Below are the code and all the weights of a small trained network. Each question names an input and a target symbol and asks about switching units off, where a switched-off unit gives its printed mean instead of its output.

import numpy as np


def w(rows, s, z=0):
    codes = np.array(rows[::2]) - 128.0
    scale = np.full(codes.shape[1], s)
    scale[-1] = z or s
    return codes * scale


def norm(h):
    return h / np.sqrt((h * h).mean(-1, keepdims=True) + 1e-5)


def f(y):
    return y / 2 * (1 + np.tanh(0.7978845608 * (y + 0.044715 * y**3)))


def softmax(a):
    e = np.exp(a - a.max(-1, keepdims=True))
    return e / e.sum(-1, keepdims=True)


def log_softmax(a):
    a = a - a.max(-1, keepdims=True)
    return a - np.log(np.exp(a).sum(-1, keepdims=True))


def net(x, mask):
    ids = ['Ωγηπσφ'.index(c) for c in x.split()]
    T = len(ids)
    res = E[ids] + P[:T]
    r = norm(res)
    for j in range(2):
        rows = slice(2 * j, 2 * j + 2)
        q, k, v = (r @ M[0][rows].T for M in (Q, K, V))
        z = softmax(np.where(np.tri(T) > 0, q @ k.T / 2**0.5, -1e9)) @ v
        o = O[0][rows]
        res = res + np.where(mask[j], z, o[:, -1]) @ o[:, :-1]
    y = f(norm(res) @ A[0][:, :-1].T + A[0][:, -1])
    res = res + np.where(mask[2:18], y, B[0][:, -1]) @ B[0][:, :-1]
    return log_softmax(norm(res)[-1] @ U[:, :-1].T + U[:, -1])


Q, K, V, O, A, B = {}, {}, {}, {}, {}, {}
E = w([
[125,36,180,178],'Ω',
[56,50,151,159],'γ',
[140,135,189,192],'η',
[239,47,4,144],'π',
[24,132,19,134],'σ',
[78,154,184,169],'φ',
],0.019)
P = w([
[169,188,60,254],'0',
[201,155,104,181],'1',
[175,237,112,179],'2',
[127,139,125,107],'3',
[109,103,166,83],'4',
[132,98,190,74],'5',
[103,111,175,70],'6',
[179,144,200,18],'7',
[79,150,134,88],'8',
],0.0091)
Q[0] = w([
[147,190,177,131],'H1',
[200,126,15,24],'H1',
[126,1,211,150],'H2',
[43,168,66,119],'H2',
],0.0074)
K[0] = w([
[135,157,112,91],'H1',
[94,100,124,212],'H1',
[59,137,145,88],'H2',
[248,160,79,132],'H2',
],0.016)
V[0] = w([
[185,146,214,130],'H1',
[247,90,124,63],'H1',
[189,91,254,154],'H2',
[132,93,48,71],'H2',
],0.0089)
O[0] = w([
[1,120,138,176,58],'H1',
[124,140,65,168,3],'H1',
[80,43,106,190,67],'H2',
[234,110,84,132,122],'H2',
],0.0089,0.0073)
A[0] = w([
[190,84,238,198,134],'N1',
[194,164,145,96,253],'N2',
[199,177,194,168,195],'N3',
[204,137,168,72,225],'N4',
[83,72,127,84,192],'N5',
[54,30,104,84,124],'N6',
[81,214,188,12,216],'N7',
[162,130,160,62,158],'N8',
[147,16,12,162,172],'N9',
[50,75,186,123,169],'N10',
[81,233,163,171,206],'N11',
[146,126,42,120,146],'N12',
[77,215,156,104,206],'N13',
[234,126,165,35,239],'N14',
[58,107,91,123,87],'N15',
[157,148,107,222,195],'N16',
],0.011,0.0029)
B[0] = w([
[166,195,95,108,223],'N1',
[13,75,94,117,199],'N2',
[81,97,89,100,186],'N3',
[2,182,115,104,212],'N4',
[85,199,133,107,190],'N5',
[201,136,112,160,208],'N6',
[55,86,148,92,253],'N7',
[70,93,76,120,180],'N8',
[151,64,121,86,188],'N9',
[137,188,162,52,225],'N10',
[198,39,163,67,181],'N11',
[156,57,219,151,176],'N12',
[90,33,193,111,193],'N13',
[43,141,77,120,252],'N14',
[101,188,142,158,162],'N15',
[201,158,36,77,140],'N16',
],0.0067,0.0076)
U = w([
[86,73,115,233,2],'Ω',
[141,159,110,77,132],'γ',
[89,107,152,222,188],'η',
[173,77,89,103,33],'π',
[56,164,4,52,117],'σ',
[91,33,180,116,235],'φ',
],0.011,0.0019)

Each question gives the input, a string of symbols that net reads in full, and the target symbol t.
The units are the heads (2 rows each of Q, K, V and O) and the neurons (one row each of A and B). Each row of codes is followed by its name. A weight is (code - 128) times the scale printed after its matrix; where a second scale follows, it is the last column's (O, A, B and U).
mask holds one flag per unit, heads first, then neurons. A switched-off unit (its flag False) gives its mean, the last column of its rows in O or B, instead of its output. The means were averaged over made-up inputs and are rounded, as every weight is.
A unit's drop is (log p(t) with every unit on - log p(t) with that unit switched off) / (log p(t) with every unit on - log p(t) with every unit switched off).
The circuit of an input: a set's keep is (log p(t) with only the set's units on - log p(t) with every unit switched off) / (log p(t) with every unit on - log p(t) with every unit switched off). Starting from the 12 units with the biggest drops (on a tie, the unit counted first), units are removed one at a time, each time the one whose removal leaves the highest keep (on an exact tie, the one counted first), for as long as the keep stays at least 0.8.
circuit, biggest first: the units of the circuit, biggest drop first
k most important neurons: the k neurons with the biggest drops, biggest first
which heads matter: for each layer, one digit per head in row order, 1 if its drop is at least 0.15 and else 0, layers parted by /
drop when u is switched off: that unit's drop, to one decimal
input φ γ γ σ π γ γ Ω, target γ: circuit, biggest first => [N1 H1 N7 N13]
input σ σ η γ σ φ σ σ γ, target σ: which heads matter => 01
input η σ σ σ σ π, target σ: which heads matter => 01
input γ π γ Ω, target γ: which heads matter => 00
input σ γ σ π γ, target σ: which heads matter => 11
input η π γ, target π: which heads matter => 10
input γ π Ω, target π: which heads matter => 10
input γ σ σ φ σ Ω, target σ: which heads matter => 00
input σ φ η, target φ: which heads matter => 11
input γ σ γ σ σ φ, target σ: which heads matter => 10
input σ π Ω γ γ, target γ: which heads matter => 00
input γ Ω σ σ η, target σ: which heads matter => 00
input σ γ π π η, target π: 4 most important neurons => [N4 N14 N11 N5]
input γ η γ, target η: which heads matter => 11
input γ φ σ γ γ σ φ σ, target φ: 2 most important neurons => [N13 N7]
input σ φ φ, target φ: 2 most important neurons => [N11 N13]
input σ σ σ σ σ σ φ, target σ: most important neuron => [N14]
input φ π γ, target π: drop when N14 is switched off => 1.0
input γ Ω φ, target φ: drop when N11 is switched off => 0.4
input σ γ σ σ σ σ σ π, target σ: drop when N10 is switched off => 0.0
